Below is a small trained network, with its code and all its weights. Each question gives an input and a target symbol and asks what happens when units are switched off, that is, made to give their printed mean instead of their output.

import numpy as np


def w(rows, s, z=0):
    codes = np.array(rows[::2]) - 128.0
    scale = np.full(codes.shape[1], s)
    scale[-1] = z or s
    return codes * scale


def norm(h):
    return h / np.sqrt((h * h).mean(-1, keepdims=True) + 1e-5)


def softmax(a):
    e = np.exp(a - a.max(-1, keepdims=True))
    return e / e.sum(-1, keepdims=True)


def log_softmax(a):
    a = a - a.max(-1, keepdims=True)
    return a - np.log(np.exp(a).sum(-1, keepdims=True))


def net(x, mask):
    ids = ['ΘΛαεζμξ'.index(c) for c in x.split()]
    T = len(ids)
    res = E[ids] + P[:T]
    u = 0
    for l in range(3):
        r = norm(res)
        for j in range(2):
            rows = slice(2 * j, 2 * j + 2)
            q, k, v = (r @ M[l][rows].T for M in (Q, K, V))
            z = softmax(np.where(np.tri(T) > 0, q @ k.T / 2**0.5, -1e9)) @ v
            o = O[l][rows]
            res = res + np.where(mask[u + j], z, o[:, -1]) @ o[:, :-1]
        u += 2
    return log_softmax(norm(res)[-1] @ U[:, :-1].T + U[:, -1])


Q, K, V, O = {}, {}, {}, {}
E = w([
[255,125,44,28],'Θ',
[131,145,54,187],'Λ',
[205,118,72,142],'α',
[139,85,126,199],'ε',
[46,105,66,128],'ζ',
[74,50,122,136],'μ',
[229,120,195,18],'ξ',
],0.012)
P = w([
[179,106,1,98],'0',
[164,93,35,120],'1',
[134,84,61,123],'2',
[114,85,95,130],'3',
[107,86,126,125],'4',
[92,94,147,122],'5',
[79,91,176,118],'6',
[65,95,198,123],'7',
[60,98,219,136],'8',
],0.0086)
Q[0] = w([
[100,251,113,90],'0.h1',
[137,158,84,91],'0.h1',
[114,77,120,202],'0.h2',
[113,53,141,87],'0.h2',
],0.019)
K[0] = w([
[164,66,55,109],'0.h1',
[116,64,82,134],'0.h1',
[3,133,234,93],'0.h2',
[134,176,175,25],'0.h2',
],0.012)
V[0] = w([
[24,173,121,213],'0.h1',
[116,88,96,214],'0.h1',
[252,180,197,238],'0.h2',
[210,1,192,173],'0.h2',
],0.0069)
O[0] = w([
[168,163,187,155,19],'0.h1',
[146,117,156,127,203],'0.h1',
[102,178,195,242,65],'0.h2',
[148,48,148,254,254],'0.h2',
],0.0095,0.0044)
Q[1] = w([
[156,2,197,126],'1.h1',
[97,65,87,133],'1.h1',
[95,161,206,105],'1.h2',
[84,69,160,143],'1.h2',
],0.014)
K[1] = w([
[1,94,234,111],'1.h1',
[113,95,245,37],'1.h1',
[121,234,185,130],'1.h2',
[73,107,225,145],'1.h2',
],0.0089)
V[1] = w([
[146,130,229,57],'1.h1',
[246,182,137,153],'1.h1',
[138,130,170,141],'1.h2',
[109,150,82,126],'1.h2',
],0.013)
O[1] = w([
[82,110,56,132,1],'1.h1',
[2,172,184,162,33],'1.h1',
[150,77,73,126,24],'1.h2',
[28,42,163,133,128],'1.h2',
],0.01,0.003)
Q[2] = w([
[118,132,190,101],'2.h1',
[103,253,176,208],'2.h1',
[145,52,140,153],'2.h2',
[121,133,76,132],'2.h2',
],0.011)
K[2] = w([
[160,152,196,155],'2.h1',
[185,191,213,2],'2.h1',
[126,76,179,81],'2.h2',
[91,222,248,128],'2.h2',
],0.008)
V[2] = w([
[149,99,129,117],'2.h1',
[68,2,118,162],'2.h1',
[224,89,204,75],'2.h2',
[135,128,179,164],'2.h2',
],0.0084)
O[2] = w([
[145,201,139,100,156],'2.h1',
[64,253,109,127,255],'2.h1',
[88,232,90,135,234],'2.h2',
[130,129,80,65,127],'2.h2',
],0.0073,0.0077)
U = w([
[200,39,48,118,102],'Θ',
[88,110,209,91,225],'Λ',
[60,141,29,181,126],'α',
[124,255,188,98,84],'ε',
[199,147,173,212,249],'ζ',
[157,131,133,121,5],'μ',
[116,111,87,63,181],'ξ',
],0.0083,0.0028)

Each question gives the input, a string of symbols that net reads in full, and the target symbol t.
The units are the heads (2 rows each of Q, K, V and O). Each row of codes is followed by its name. A weight is (code - 128) times the scale printed after its matrix; where a second scale follows, it is the last column's (O and U).
mask holds one flag per head, layer by layer. A switched-off head (its flag False) gives its mean, the last column of its rows in O, instead of its output. The means were averaged over made-up inputs and are rounded, as every weight is.
A unit's drop is (log p(t) with every unit on - log p(t) with that unit switched off) / (log p(t) with every unit on - log p(t) with every unit switched off).
The circuit of an input: a set's keep is (log p(t) with only the set's units on - log p(t) with every unit switched off) / (log p(t) with every unit on - log p(t) with every unit switched off). Starting from all 6 units, units are removed one at a time, each time the one whose removal leaves the highest keep (on an exact tie, the one counted first), for as long as the keep stays at least 0.8.
units of the circuit, in order: the units of the circuit, biggest drop first
most important unit: the unit with the biggest drop
heads that matter: for each layer, one digit per head in row order, 1 if its drop is at least 0.15 and else 0, layers parted by /
drop of u: that unit's drop, to one decimal
input ζ Θ ε ε, target Θ: units of the circuit, in order	0.h2; 1.h1
input ε ε μ ε μ Λ, target Θ: heads that matter	01 / 10 / 00
input ζ ξ ξ ξ α ε ε α ξ, target α: units of the circuit, in order	1.h1; 0.h1; 0.h2
input α ε ε ζ μ Λ α, target Θ: most important unit	1.h1
input ξ ε ξ Θ ε Θ, target ε: units of the circuit, in order	2.h1; 0.h1; 1.h2
input μ μ ε α ξ ξ α ξ, target α: units of the circuit, in order	1.h1; 0.h2
input α Θ α, target ε: heads that matter	10 / 11 / 00
input ζ μ ε ε μ ε ε Λ, target ζ: heads that matter	11 / 00 / 00
input α ε ε Λ, target ζ: units of the circuit, in order	1.h1; 2.h1
input Λ ε Θ ε α, target ζ: units of the circuit, in order	0.h2; 1.h1
input ξ Λ Λ α, target ε: heads that matter	11 / 11 / 00
input Λ Λ ξ, target Λ: units of the circuit, in order	1.h2; 0.h2; 2.h2
input ε α ζ μ, target Θ: heads that matter	00 / 10 / 00
input ε Λ Λ ε Θ α, target ζ: most important unit	2.h1
input ε ζ ε, target ξ: heads that matter	01 / 00 / 00
input ξ ε Λ ζ μ ε ε Λ ζ, target ξ: heads that matter	01 / 10 / 00
input ε ε ε ε, target ζ: heads that matter	00 / 00 / 00
input ε μ Λ ε ζ α ξ Θ ε, target α: heads that matter	00 / 10 / 00
input ε ξ ε ξ ζ Θ ξ ξ, target ξ: heads that matter	10 / 10 / 00
input ε ζ α Θ ε Θ ξ ε α, target α: units of the circuit, in order	1.h1
input ζ Λ ε, target ξ: heads that matter	01 / 01 / 00
input α ε ε ε, target ζ: drop of 1.h1	0.1
